B:
1: [-496  383  317 -219   -4  167  105 -207  575 -212  153  449  164 -239
 -236 -673  -47  -13 -349  373   20  191  121 -275 -158  127  341   35
  464  -73  269]
2: [ -50   -3  -25  224   41  268 -157  120  -39   -4  108  -56 -331 -237
    7 -181  160  143 -125   94   58   84  118 -216 -147  -23 -268   96
  270 -191  -43]
3: [ 226    5  195  204  243  259 -114  182 -131  -41   62 -120 -145  -64
   35  -30  120  197  -73    5  155   46   93 -181   83   98 -112  165
  130 -100  -47]
4: [ 694   35 -157 -202 -134   64 -120  -24 -370  155 -120 -417 -101   30
 -139  555  -60 -325  277 -217   63   14   22  599  268 -106 -174 -177
 -187   26   32]
5: [ 307 -101 -563  -50 -556  -26 -209  104 -308  209   57 -241 -409  -94
  -95  480  -85 -447  283 -184  136   34  148  275 -209 -392 -587 -220
 -137    2   75]
6: [ 409 -177 -276   -2 -248  -90 -100 -132 -347  106 -127 -225  -55  -30
 -171  583 -153 -256  373 -286    3   -9  206  509  179 -198 -200 -265
 -180   11  137]
7: [ 404  226 -303  -57   -5  337 -107  167 -545   35  -67 -496  -72 -193
  219  175  433    6  -20 -256 -274  102   31  408 -268  -14 -526   30
 -478 -104   71]
8: [ 552 -116  -47  -56 -191 -148  -71   79 -240   16   17 -139  -10  253
 -138  719 -356 -352  417 -246  349  -32  136  192  279 -137  -24 -161
 -103  176  123]
9: [ 136   88  -31  322  227  299  -88   32 -411 -115  -70 -346    4 -184
  172   11  361  303  -18 -173 -248  106  177  108  -86  110 -286   53
 -187 -171   93]
10: [ 610 -323 -180 -140 -203  -76 -153  108 -250  226  -38 -112 -236   56
 -202  665 -288 -316  338 -227  305 -103   85  367  269 -230 -177 -118
  -31   56  -67]
11: [ 359   69 -497   66 -451  -48 -128  -35 -490   31  -27 -443 -132   22
   -6  610  -21 -391  407 -312  -41   99  199  405 -122 -249 -472 -316
 -341   49  249]
12: [-195   42 -106 -209  -35  -23  102 -138   32 -217    2  254  227  -94
  -35  204 -148  -44   82 -110 -188   49  149  197 -141   15  155 -117
   16  -38  264]
13: [  16  293  364 -320  120  309   50  118  314   11   94  282  162 -232
 -127 -606  155   62 -452  206  124   93   44 -142 -139  115   89  269
   36    3  100]
14: [-233    5   96 -120  108  130   63   72  172 -144   94  388  124 -187
   -6 -187  -15  152 -189   34  -16   33  136 -161 -219   49   83  142
  112  -64  135]
15: [ 352   79  193   19  206  384 -165  225  -67  128   56 -173 -286 -191
  -32 -225  224  129 -229  111  187   47  -10  -73   61   61 -205  233
  161 -140 -162]
16: [ 188  -46 -199  333 -315  -57 -156  -48 -255  -14   50 -260 -206   46
 -111  360 -126 -226  325 -138  189   84  279   -5   50 -186 -299 -233
   21   19  188]
17: [-164  130  178 -505  253  219  170  -85  225 -110  -70  436  396 -320
  -65 -296   93  178 -325   25 -289   26   37  285 -155  167  292  155
  -50  -93  152]
18: [ 368  -22 -446   52 -440  -84 -144  -30 -419   61  -19 -356 -165   37
  -67  621 -103 -399  411 -287   51   58  202  365  -42 -270 -411 -302
 -252   49  202]
19: [ 323   45 -263 -123 -364  -12 -128  -12 -167   98   32 -202 -219  -10
 -162  380 -143 -407  235  -94  149   58  107  280   15 -210 -250 -210
  -11   28  117]
20: [ 174 -130   17  106  122  124 -118  -16 -114   -4   -7  -81 -213  -99
  -84  220  -57   62  108  -25   56   11   91  100  181    4  -23  -29
  276 -151  -56]
21: [ 301   71 -418  -50 -302  -47  -76   -1 -410  -68    3 -316  -84   75
   40  677  -97 -335  388 -290  -53   70  119  362  -91 -163 -286 -273
 -221   29  210]
22: [-580  376  144  -17 -100   87  131 -176  363 -332  153  375  291 -181
  -79 -506    9   27 -223  177  -90  215  253 -326 -357   86  164  -26
  158  -16  436]
23: [ 392   15  184  -44  347  394 -145  123 -144  115  -46 -200 -221 -225
  -23  -89  231  201 -179   52    4   20  -55  183  178  125  -88  187
  169 -217 -201]
24: [ 455  -56  -79 -138  461  416  -66  119 -508   64 -219 -315   19 -307
  198  192  430  356 -109 -270 -424  -31  -49  617   19  158 -223  170
 -308 -253 -146]
25: [ 778  185 -223 -370 -262  191 -170  250 -344  257   13 -441 -256    2
  -47  371   85 -436   91 -147  205   36  -81  438  -10 -167 -426  -14
 -305   71  -39]
26: [-264   69 -192  516  -27  219 -119 -287 -263 -101 -107 -276  -69 -398
   -4 -248  361  257  -11  -65 -408  189  351  127 -172   -7 -357 -164
    1 -267  229]
27: [  36 -307   -8  347    6  135 -218   15  -16  135   35    5 -419 -248
 -182  -59  -20  135   15   71  184    0  206 -126  120 -121 -226   10
  407 -204 -118]
28: [ 560   50 -348 -190 -425   79 -218   21 -271  285  -19 -405 -387  -93
 -198  371  -28 -487  210  -94  153   57   38  476   51 -279 -438 -203
  -81  -12    0]
29: [ 484    2 -298 -280 -257  -79  -59  159 -294  -18   63 -174 -116  201
    3  812 -281 -442  387 -256  190   -9    2  308   20 -168 -145 -169
 -133  106   98]
30: [ 246  174 -166 -505 -105  189    7  251  -75   44   80   64    7 -118
   62  115   69 -192 -124  -89    5   29  -52  225 -307  -65 -188  120
 -244   28   66]
31: [ 521   81 -268   83 -353  -48 -132  -41 -435   47  -46 -466  -75  116
  -89  578  -81 -390  399 -278  113   81  191  360  106 -177 -331 -282
 -289  101  224]
32: [ 353  193   -1    6   65  245 -113   36 -249  -15   -9 -349 -132  -59
    8  145  142  -45   43  -48    0  101   27  191   73   54 -160  -23
    4  -89   27]
33: [ 353   80  -30  -64   48  414 -208  210 -136  234   29 -256 -403 -303
  -30 -221  313   35 -240   93   75   64  -34  107  -77  -41 -395  178
   81 -184 -184]
34: [ 512   70 -344 -103 -377    1 -146   31 -374  113  -13 -396 -185   41
  -79  545  -68 -431  322 -225  105   62  102  403   11 -222 -376 -228
 -235   63  132]
35: [ 159  -27  121   59  330  248  -73   97 -134 -100    9  -63 -115  -97
   62  130   64  215  -20  -21  -16   17   16   21  106  141   31  108
  222 -175  -82]
36: [ -94 -117   35   -1  210  154  -31  -11   22 -105   17  167  -89 -185
  -24   56  -30  186  -31   18  -78    7   76   24    8   69   82   45
  307 -196  -21]
37: [ -39  -52 -188 -218  -59  122   32  114  -84   -3    3  218  117 -256
   42   -8  103   50 -120 -157 -154    8  153  166 -346  -83 -207   95
 -264  -38  145]
38: [ 481 -164  -55 -132 -105    9 -131   66 -143  147   -4  -92 -212   27
 -187  455 -221 -241  220 -103  257  -45   56  261  253 -136  -82  -84
   93    9  -44]
39: [-120  -80   13 -331  -15   34   63   42  204  -52   65  453  103 -155
 -111   12 -178  -40  -89    2   41  -19   93   43 -140  -39  131   68
  113  -17  107]
40: [ 307 -148   73   72  395  248  -45  234 -342  -69  -41  -85   29  -84
  186  253  159  334  -14 -223  -78  -45   56  104   37  130 -104  207
 -137 -126  -75]
41: [ -52    3  -70  184  105  145  -53 -115 -177 -129  -47  -94  -11 -180
   13   79  106  160   57  -87 -210   85  176  130  -21   49  -81  -75
   76 -170  118]
42: [-478  -59 -243 -301  -92  -19  103 -120  199 -192   57  505  101 -249
  -41   87 -179  -22  -13  -16 -244   30  130  125 -342  -60  134  -84
  199 -123  209]
43: [-677  236   11 -153   26   50  204 -212  284 -403   80  503  404 -226
    7 -271  -28  131 -162   48 -330  145  220  -99 -402  117  268  -42
  108  -79  414]
44: [-209   17 -194 -265    4   76  105 -149  -54 -138  -92  236  263 -276
    5   66   49   73  -35 -161 -392   40  151  384 -261    3   23  -63
 -164 -109  244]
45: [-178  234  319 -353  137  197  133  174  374 -166  187  497  239 -112
  -29 -408  -23   65 -361  165  139   66   45 -305 -245  127  228  266
  106   41  158]
46: [-457  241  220   24   -7  123   76 -187  371 -226  109  349  172 -214
 -162 -507  -10   78 -226  211  -28  165  226 -267 -169   89  194   -2
  301  -69  295]
47: [-460  460   89 -358  -12  236  150  -39  352 -253  145  378  256 -269
    3 -545  141   13 -381  193 -187  188   73 -136 -475  118  134  104
   77  -55  306]
48: [ 315 -227  157   31  405  236  -95   59 -177   34  -94  -46 -114 -161
  -31  181   46  277  -10  -75  -22  -64   24  215  282  117   45  134
  192 -203 -180]
49: [ 169  144  241  154  231  314 -124 -109  -28    7  -47 -216 -138 -216
 -133 -256  193  157 -134  132  -16  113   82   67  216  140   -7   34
  279 -194  -28]
50: [  63  -57 -146 -212  -85   48   27  205  -92  -50   75  207   92  -71
   59  200  -48  -47    2 -177   36  -15  123   38 -271  -88 -153   83
 -214   43  144]
51: [ 535    8 -338   67 -445  -10 -208 -120 -389  221  -96 -493 -248  -54
 -217  431  -29 -425  334 -198   92   82  192  492  135 -277 -445 -315
 -200   23  135]
52: [-158 -304  173 -211   35  117   28   24  334  186  -22  631  124 -438
 -283 -505   -5  197 -366   71   63  -71  242    1 -116  -92   16  231
   46  -62   28]
53: [-415  409    5 -159 -152   66  115  -81  247 -338  189  256  186  -58
   -3 -188  -66 -127  -93  117  -52  196  137 -227 -366   57  134  -64
  149   10  378]
54: [-534  233  147 -111   14  104  134 -198  363 -275   92  445  269 -239
 -107 -433  -22   92 -227  161 -153  149  205 -161 -259  103  248   -1
  230  -75  326]
55: [-208  196  -24 -119  144  254   35 -138    5 -158  -36   66  118 -316
   22 -214  213  172 -179   22 -354  123   88  203 -203  121   19   13
   52 -198  155]
56: [ 313 -209 -106 -112  143  210  -92  421 -243   57   86   51 -188  -87
  163  287   60  117  -40 -173  126  -84    5  -15 -162  -49 -272  244
 -100  -65 -137]
57: [-351  353  -77   43 -215   78   32 -330  104 -211   19   14  147 -212
 -134 -249   64 -103  -31   76 -228  231  246   68 -214    8   -4 -218
   90  -74  398]
58: [ 124  202   44   -2  -52  132  -73  -24    0  -85   87 -124 -126  -18
  -89   65  -45 -143   50   68  117  118   66  -10   48   18  -13  -74
  225  -53  102]
59: [-330   -1  -97 -219  -30   15  109  -98  139 -181   25  400  209 -201
  -42    7 -100   33  -43  -47 -197   39  163  103 -249   -7  130  -41
   56  -68  246]
60: [-164  486   82   14   16  331   36    6  -17 -180   64  -79  209 -244
   94 -521  392  122 -314   48 -205  229  168 -104 -392  122 -190  102
 -216  -55  310]
61: [ 333 -334 -504  121 -407 -187 -159 -215 -440  143 -155 -271 -189  -62
 -202  764 -224 -319  531 -351  -54  -23  280  603  154 -323 -337 -408
 -144  -27  143]
62: [-373   82  285 -124   53   90   87   59  451 -189  198  576  134 -126
 -126 -395 -146   84 -257  207  197   65  154 -441 -191   63  243  170
  327   -1  177]
63: [ 592 -172 -254   82 -311 -115 -143    0 -436  137  -87 -336  -87  103
 -141  691 -184 -332  441 -340  183  -12  222  398  203 -243 -312 -241
 -294  109  140]
64: [ -49 -166  -28  186  238  171  -90  -46 -121 -101  -21   -7 -174 -194
   11  145   27  242   51  -29 -131   12  104   67   72   62  -12   -4
  317 -250  -53]
65: [-478  398  340  -10   11  114  140 -227  421 -308  119  359  347 -151
 -166 -601   -3   63 -257  230  -23  217  247 -324 -168  157  293    5
  220    4  407]
66: [   4 -169   -2   48  165  237 -122   11   -8   66  -11   61 -259 -313
  -84  -89   89  195 -113   55  -49    5   77   84   26    0  -96   82
  310 -247 -120]
67: [ 319 -292 -340 -138    1  111 -126  114 -339  143  -86  -91 -231 -201
   13  486   13   -9  150 -246 -118  -81   42  464  -27 -140 -290  -26
  -74 -156 -108]
68: [ 341 -254   63   74  227  236 -137  322 -196  114   31   -6 -215 -135
   54   98   98  217  -78 -102  171  -70   70  -50   31  -11 -231  251
   11 -102 -177]
69: [ 554 -204 -282  -99 -295  -66 -153  108 -326  185  -22 -202 -221   45
 -134  644 -197 -357  339 -253  228  -48  115  357  120 -256 -304 -156
 -155   63   21]
70: [ 130 -204  -92  298  142  157 -128  -55 -318    1 -105 -181 -117 -218
    0  176  136  231  103 -173 -159   12  210  205   78   -5 -213  -42
   14 -194    7]
71: [-464  104    3 -364   85  126  185  -34  256 -223   53  567  344 -304
   22 -280   29  152 -284   18 -283   52  129   27 -420   75  176  113
  -18  -81  252]
72: [-493  241   61  -97   85  106  190 -250  139 -329  -33  344  498 -268
    3 -329  117  204 -184  -34 -412  153  255   76 -318  149  190  -25
 -119  -73  425]

[ -15   30   22  283  -46   69   87   58  -47   77  155 -162   96   43
   -4  173   51  160 -122   35 -125   49  -65  -34  107  -93   99] | 27
[  -5   49  114   77   22  -23   27  161  -18   75   63  198   45   42
  147   56  -55  -91   38  -71  113  -23   10   34 -120  -61    6] | 39
[ -47   22  167 -210   41  -57  -86 -110  -60   -5  -52  341 -119  -50
   59  -19 -144 -114  114 -232  225  -15   68   49 -216   96 -136] | 9
[ -25   26   40   79  -11  -58   -6  141   71  -87   66  -22   67   45
  231   49   39 -129  -30  -24   87  -96   13  -87  -11  -46  -69] | 48
[-134   55   79  -14  -63  -34   19   -6  130  220  -47  202  -20   64
  120  -31 -193 -236   67   -2  154 -115   63  -68  -34  134 -165] | 6
[  30  -23  -33  114  -18   24  -13  -50  -63 -270  114 -330   68  -38
   46  163  188  186 -159  -48 -118   13  -42  -67   99  -95   36] | 28
[ -30   -2  106  -83  -60  -18   37  -92  164  204 -103  214   85  -16
  -24    3 -219 -198   87   42  164  -52  101   67 -101   40  -79] | 72
[  34  -64  -49   94  -68    9  -21  -42   43 -162  -13 -271  123  -19
  -32  138   67   92  -96   81 -121  -35   -4    7   72  -64    1] | 41
[ -47    4  133 -198   22  -40 -104 -118 -109    5  -97  327 -154  -28
    3  -27 -167  -65  124 -220  152  -36   50   53 -207  139 -142] | 11
[ -20   66 -119  162  -81  189  260  -99  -40  112   98 -314  138   11
   37  147  102  159 -179   74 -188   -8  -45  -45  186  -80  182] | 15
[-123  -15   44  -40  -43  -26 -110 -206   -6  -83  -20  -63  -99  -30
  -36   85  -39   46  -27  -86   -4   -6    7  -20   20  142 -161] | 26
[  27  -30   10   61  -37    2  -28  -26  -23 -132   34 -136   50  -12
   18   89   45   73  -68  -33  -41  -31   -6  -52   23  -39  -16] | 54
[ -83   24   66 -135  -28  -11  -39 -137  -51   36  -55  177 -129    0
   60  -47 -129  -79   55 -170  115  -87   45  -95  -72  157 -153] | 31
[  91  -12  123   42  -26  -14   34   80   27  101   19  193  103    6
   26   -4 -126  -84   45  -45  133  -43   56  -51 -101  -85   10] | 8
[ -15   82   62   81  -17   92  142   45 -115  243   63  185    0   53
   60   25  -99   11   13  -90   26  -19   -9  -25  -49   -6   74] | 62
[  -6   55   24   65   49   21    2   60 -209 -203  154  -70  -62    6
  191   97  163  131  -86 -214  -22   -2  -62  -77  -16  -52   35] | 45
[ 143  -78  -97  168  -49   39   31   58   -2 -282   45 -410  227  -26
    2  180  192  179 -160  106 -193  -29  -32    6   91 -209  130] | 35
[ -73  128   94   93   -3   97  212   73  -36  381   63  266   49   59
   92   67 -135  -76   37  -25   75   15   -1  101  -82  -22  110] | 68
[ -83   65   -1   51  -31  123  122  -73 -129  227  -25   88  -35   35
  -48  105  -94   90    4  -26  -97    9  -29  128  -35   62   71] | 5
[  66  -29   82   26    0  -40  -26  151   11   28  -75  192   99   20
   19   74 -107  -81   89   24   56  -41   32  171 -185  -78   13] | 42
[ -40  -38   22  181  -87  -40  -35   37  160   17    2 -148  132   34
  -25  135  -41  -29  -51  153  -47  -31   10   11   69  -24  -66] | 61
[  68   -8   88   20   -9  -21   24  114   20   58  -26  176  100   16
   59   27  -99 -102   58  -15   98  -56   44   52 -135  -77   10] | 36
[ 26  28  79  81 -29   3  74  98  43 106  55 106 101  36 108  22 -68 -93
   3 -19  96 -56  32 -63 -37 -67  12] | 38
[  36  -11   79   28  -21    3  -21  -57  -64  -58   62   10    6  -24
    4   40  -15   59  -32 -122   41   -8   12  -99  -15  -22  -26] | 46
[ -37   62  -66  115  -23  125  146  -87 -104  -60  128 -275   61  -19
   77  176  165  188 -167  -37 -147   33  -61   -5  118  -74  131] | 33
[ -47   23  -22  139  -24    5   43  120   51  -18   10 -101  112   46
  111  160   43  -22  -43   94  -66  -36  -22  122   -6  -66   28] | 67
[ -42    4   38   24  -27   29  -49  -90 -154  -23   20   20 -110   14
  -23   45  -37  116  -17 -144  -44  -23  -26  -78   -7   87  -61] | 16
[  16   60   -1  166  -48  116  215  -66   21   73  172 -218  180  -30
   51  147   96  108 -164   24  -52   50  -13  -61  138 -150  163] | 13
[  51   13    9    1   21   44   43  -61 -103 -214   98 -149   57  -68
   86  121  152  131 -104 -126  -23   24  -16   -4   -7 -113   79] | 25
[   3   11   54  -30  -18   17    6  -37  -67   11   -4   98  -20    0
   41   16  -62   -8   14 -109   50  -48   20  -39  -67   22  -30] | 19
[  -4   -4  -72  196  -78    6  101   61  226 -106   69 -392  278    7
  131  184  142  -37 -161  216  -79  -51    6   -4  158 -160   51] | 17
[  55  -11   67 -148  -10    6   15  -95  -29  -34  -50  136   14  -51
   47  -26  -75  -64   36 -133  125  -67   66  -37 -110   -2  -34] | 32
